Below is a small trained network, with its code and all its weights. Each question gives an input and a target symbol and asks what happens when units are switched off, that is, made to give their printed mean instead of their output.

import numpy as np


def w(rows, s, z=0):
    codes = np.array(rows[::2]) - 128.0
    scale = np.full(codes.shape[1], s)
    scale[-1] = z or s
    return codes * scale


def f(y):
    return y / 2 * (1 + np.tanh(0.7978845608 * (y + 0.044715 * y**3)))


def softmax(a):
    e = np.exp(a - a.max(-1, keepdims=True))
    return e / e.sum(-1, keepdims=True)


def log_softmax(a):
    a = a - a.max(-1, keepdims=True)
    return a - np.log(np.exp(a).sum(-1, keepdims=True))


def net(x, mask):
    ids = ['αβγδεζηθλμξπστφω'.index(c) for c in x.split()]
    T = len(ids)
    res = E[ids] + P[:T]
    u = 0
    for l in range(2):
        q, k, v = (res @ M[l].T for M in (Q, K, V))
        z = softmax(np.where(np.tri(T) > 0, q @ k.T / 4**0.5, -1e9)) @ v
        res = res + np.where(mask[u], z, O[l][:, -1]) @ O[l][:, :-1]
        u += 1
        y = f(res @ A[l][:, :-1].T + A[l][:, -1])
        res = res + np.where(mask[u : u + 12], y, B[l][:, -1]) @ B[l][:, :-1]
        u += 12
    return log_softmax(res[-1] @ U[:, :-1].T + U[:, -1])


Q, K, V, O, A, B = {}, {}, {}, {}, {}, {}
E = w([
[70,122,74,177,97,27,107],'α',
[132,94,157,70,122,123,167],'β',
[100,156,153,29,123,125,154],'γ',
[140,146,252,56,131,167,94],'δ',
[188,88,107,35,129,134,158],'ε',
[65,113,90,129,140,217,189],'ζ',
[116,172,142,151,68,103,120],'η',
[165,112,111,152,105,104,108],'θ',
[114,90,66,124,137,137,129],'λ',
[145,106,135,124,113,170,181],'μ',
[128,78,83,110,187,159,103],'ξ',
[54,139,132,124,130,77,90],'π',
[10,123,131,141,91,163,156],'σ',
[78,124,154,101,103,154,186],'τ',
[148,181,203,84,160,86,75],'φ',
[146,74,93,163,191,207,109],'ω',
],0.018)
P = w([
[26,69,68,89,123,105,160],'0',
[124,137,70,1,81,145,165],'1',
[94,145,180,131,124,142,72],'2',
[157,127,80,118,129,107,165],'3',
[127,124,150,101,180,94,108],'4',
[166,130,120,120,171,92,170],'5',
[150,135,110,100,179,70,151],'6',
],0.013)
Q[0] = w([
[128,146,134,63,139,194,149],'0.h0',
[92,96,146,86,183,105,106],'0.h0',
[81,141,175,148,186,147,135],'0.h0',
[143,84,85,42,158,119,254],'0.h0',
],0.0084)
K[0] = w([
[119,93,142,130,104,63,110],'0.h0',
[172,75,74,191,253,102,255],'0.h0',
[238,204,132,123,128,64,130],'0.h0',
[111,94,183,184,187,96,126],'0.h0',
],0.0071)
V[0] = w([
[84,44,83,100,120,146,151],'0.h0',
[192,180,72,129,170,186,169],'0.h0',
[125,123,52,68,96,1,112],'0.h0',
[146,133,142,23,92,144,120],'0.h0',
],0.0094)
O[0] = w([
[120,187,159,167,173,116,195,254],'0.h0',
[210,152,23,185,86,244,122,121],'0.h0',
[169,49,96,137,85,69,133,133],'0.h0',
[211,138,82,39,178,28,76,168],'0.h0',
],0.011,0.0096)
A[0] = w([
[142,30,138,117,121,72,130,177],'0.n0',
[143,233,54,137,74,87,53,182],'0.n1',
[58,212,102,109,112,158,83,190],'0.n2',
[189,143,178,85,143,99,129,218],'0.n3',
[25,199,58,136,83,35,134,252],'0.n4',
[245,136,95,253,84,210,71,73],'0.n5',
[96,69,141,83,98,106,101,175],'0.n6',
[166,100,111,195,97,230,17,129],'0.n7',
[157,144,139,55,94,146,113,60],'0.n8',
[68,69,162,100,220,180,85,206],'0.n9',
[145,189,111,84,112,54,41,171],'0.n10',
[105,160,218,148,162,119,206,191],'0.n11',
],0.0063,0.0034)
B[0] = w([
[143,245,99,171,236,101,117,183],'0.n0',
[81,172,200,94,202,181,98,141],'0.n1',
[204,147,91,179,164,197,123,157],'0.n2',
[142,183,52,184,93,154,187,231],'0.n3',
[253,145,155,68,167,197,144,211],'0.n4',
[141,25,179,186,91,238,93,163],'0.n5',
[180,179,25,114,192,126,24,158],'0.n6',
[114,41,159,176,72,134,211,148],'0.n7',
[16,72,141,236,139,201,140,138],'0.n8',
[177,169,41,241,163,96,63,212],'0.n9',
[172,99,112,225,131,231,110,202],'0.n10',
[173,225,49,146,171,82,45,255],'0.n11',
],0.005,0.0077)
Q[1] = w([
[132,107,49,137,187,94,87],'1.h0',
[246,162,126,189,254,105,205],'1.h0',
[191,180,91,91,199,179,243],'1.h0',
[76,158,82,90,150,172,73],'1.h0',
],0.0056)
K[1] = w([
[62,175,125,133,127,148,216],'1.h0',
[134,157,120,171,248,92,218],'1.h0',
[26,155,60,126,246,69,70],'1.h0',
[207,202,51,126,93,3,215],'1.h0',
],0.0051)
V[1] = w([
[182,38,104,179,144,135,127],'1.h0',
[116,120,150,137,120,97,224],'1.h0',
[181,138,84,85,83,148,162],'1.h0',
[105,101,250,66,153,136,112],'1.h0',
],0.011)
O[1] = w([
[122,49,156,2,130,141,112,111],'1.h0',
[189,138,224,117,181,110,217,127],'1.h0',
[237,101,52,63,99,125,196,91],'1.h0',
[152,97,96,185,97,99,225,5],'1.h0',
],0.0092,0.019)
A[1] = w([
[166,83,108,82,76,83,74,108],'1.n0',
[217,100,193,131,214,137,218,252],'1.n1',
[200,161,62,159,159,178,99,113],'1.n2',
[194,228,162,141,134,191,113,69],'1.n3',
[123,155,61,2,193,182,121,158],'1.n4',
[40,175,87,49,120,101,153,170],'1.n5',
[219,133,41,132,96,145,154,202],'1.n6',
[163,152,249,78,110,146,171,151],'1.n7',
[137,205,129,105,94,68,101,181],'1.n8',
[186,33,166,216,148,127,82,225],'1.n9',
[120,93,118,124,176,73,21,148],'1.n10',
[113,148,121,198,145,144,113,130],'1.n11',
],0.0073,0.0029)
B[1] = w([
[110,34,141,169,155,47,149,132],'1.n0',
[95,158,167,220,2,127,79,185],'1.n1',
[109,140,118,123,68,127,158,215],'1.n2',
[64,83,83,127,144,116,158,247],'1.n3',
[158,149,166,197,114,159,114,253],'1.n4',
[152,76,109,129,171,104,46,159],'1.n5',
[157,159,143,116,242,120,155,149],'1.n6',
[79,115,103,210,118,128,90,156],'1.n7',
[137,43,102,142,189,190,222,187],'1.n8',
[98,177,120,45,121,80,195,151],'1.n9',
[138,146,124,82,98,99,141,228],'1.n10',
[142,95,138,89,187,147,165,190],'1.n11',
],0.0073,0.019)
U = w([
[154,231,134,187,178,94,55,212],'α',
[115,246,154,74,96,176,180,239],'β',
[88,106,147,137,131,254,168,223],'γ',
[106,105,192,160,105,110,101,98],'δ',
[130,145,136,132,108,103,205,112],'ε',
[43,77,221,93,130,26,125,99],'ζ',
[74,126,136,146,169,106,208,1],'η',
[184,157,128,84,168,134,188,117],'θ',
[112,59,125,90,176,61,122,167],'λ',
[239,192,144,76,152,181,196,78],'μ',
[95,131,166,87,88,71,146,162],'ξ',
[91,145,184,172,40,114,93,40],'π',
[81,108,156,95,210,91,182,76],'σ',
[87,114,2,120,113,106,116,119],'τ',
[198,52,196,154,151,154,128,56],'φ',
[107,135,231,40,193,188,115,77],'ω',
],0.0047,0.0037)

Each question gives the input, a string of symbols that net reads in full, and the target symbol t.
The units are the heads (4 rows each of Q, K, V and O) and the neurons (one row each of A and B). Each row of codes is followed by its name. A weight is (code - 128) times the scale printed after its matrix; where a second scale follows, it is the last column's (O, A, B and U).
mask holds one flag per unit, layer by layer, with each layer's heads first. A switched-off unit (its flag False) gives its mean, the last column of its rows in O or B, instead of its output. The means were averaged over made-up inputs and are rounded, as every weight is.
A unit's drop is (log p(t) with every unit on - log p(t) with that unit switched off) / (log p(t) with every unit on - log p(t) with every unit switched off).
The circuit of an input: a set's keep is (log p(t) with only the set's units on - log p(t) with every unit switched off) / (log p(t) with every unit on - log p(t) with every unit switched off). Starting from the 12 units with the biggest drops (on a tie, the unit counted first), units are removed one at a time, each time the one whose removal leaves the highest keep (on an exact tie, the one counted first), for as long as the keep stays at least 0.8.
units of the circuit, in order: the units of the circuit, biggest drop first
top k neurons: the k neurons with the biggest drops, biggest first
k most important neurons of layer l: the k neurons of layer l with the biggest drops, biggest first
drop when u is switched off: that unit's drop, to one decimal
input ω η ω τ, target ω: units of the circuit, in order	1.h0, 0.n9
input ω ω λ α ω τ ω, target ω: units of the circuit, in order	0.h0, 1.h0, 0.n9
input ω ω ω ω ω, target γ: units of the circuit, in order	0.h0
input φ α δ, target λ: units of the circuit, in order	0.h0, 0.n6, 1.h0
input δ ω δ φ π γ, target τ: units of the circuit, in order	1.h0, 0.h0
input δ γ θ τ, target τ: units of the circuit, in order	1.h0, 0.h0, 0.n6
input ζ ξ ω ω σ, target γ: top 2 neurons	1.n3, 1.n10
input ω ω σ σ, target ω: top 4 neurons	0.n9, 0.n4, 1.n1, 0.n11
input ε ω φ δ ω ω ξ, target γ: top 2 neurons	0.n11, 0.n5
input ω ω δ, target γ: 2 most important neurons of layer 1	1.n3, 1.n7
input ω ω ω, target ω: units of the circuit, in order	1.h0, 1.n1
input γ γ σ, target μ: units of the circuit, in order	1.h0, 0.h0, 0.n4
input ω ω ω π, target ω: units of the circuit, in order	1.h0, 0.n9, 0.n4
input γ ε ζ, target μ: 2 most important neurons of layer 0	0.n4, 0.n6
input σ ζ θ θ, target η: most important neuron of layer 1	1.n8
input ω ω π, target ω: top 2 neurons	0.n9, 1.n1
input ω δ ω σ, target ω: top 2 neurons	0.n9, 0.n4
input ω ω ω ω, target γ: drop when 1.n9 is switched off	-0.1
input λ λ ω, target π: drop when 1.n7 is switched off	0.1
input δ θ δ, target τ: most important neuron of layer 1	1.n4
input δ ω β δ ω, target τ: drop when 1.n9 is switched off	0.0
input δ ξ ω μ ω ω λ, target γ: drop when 0.h0 is switched off	1.3
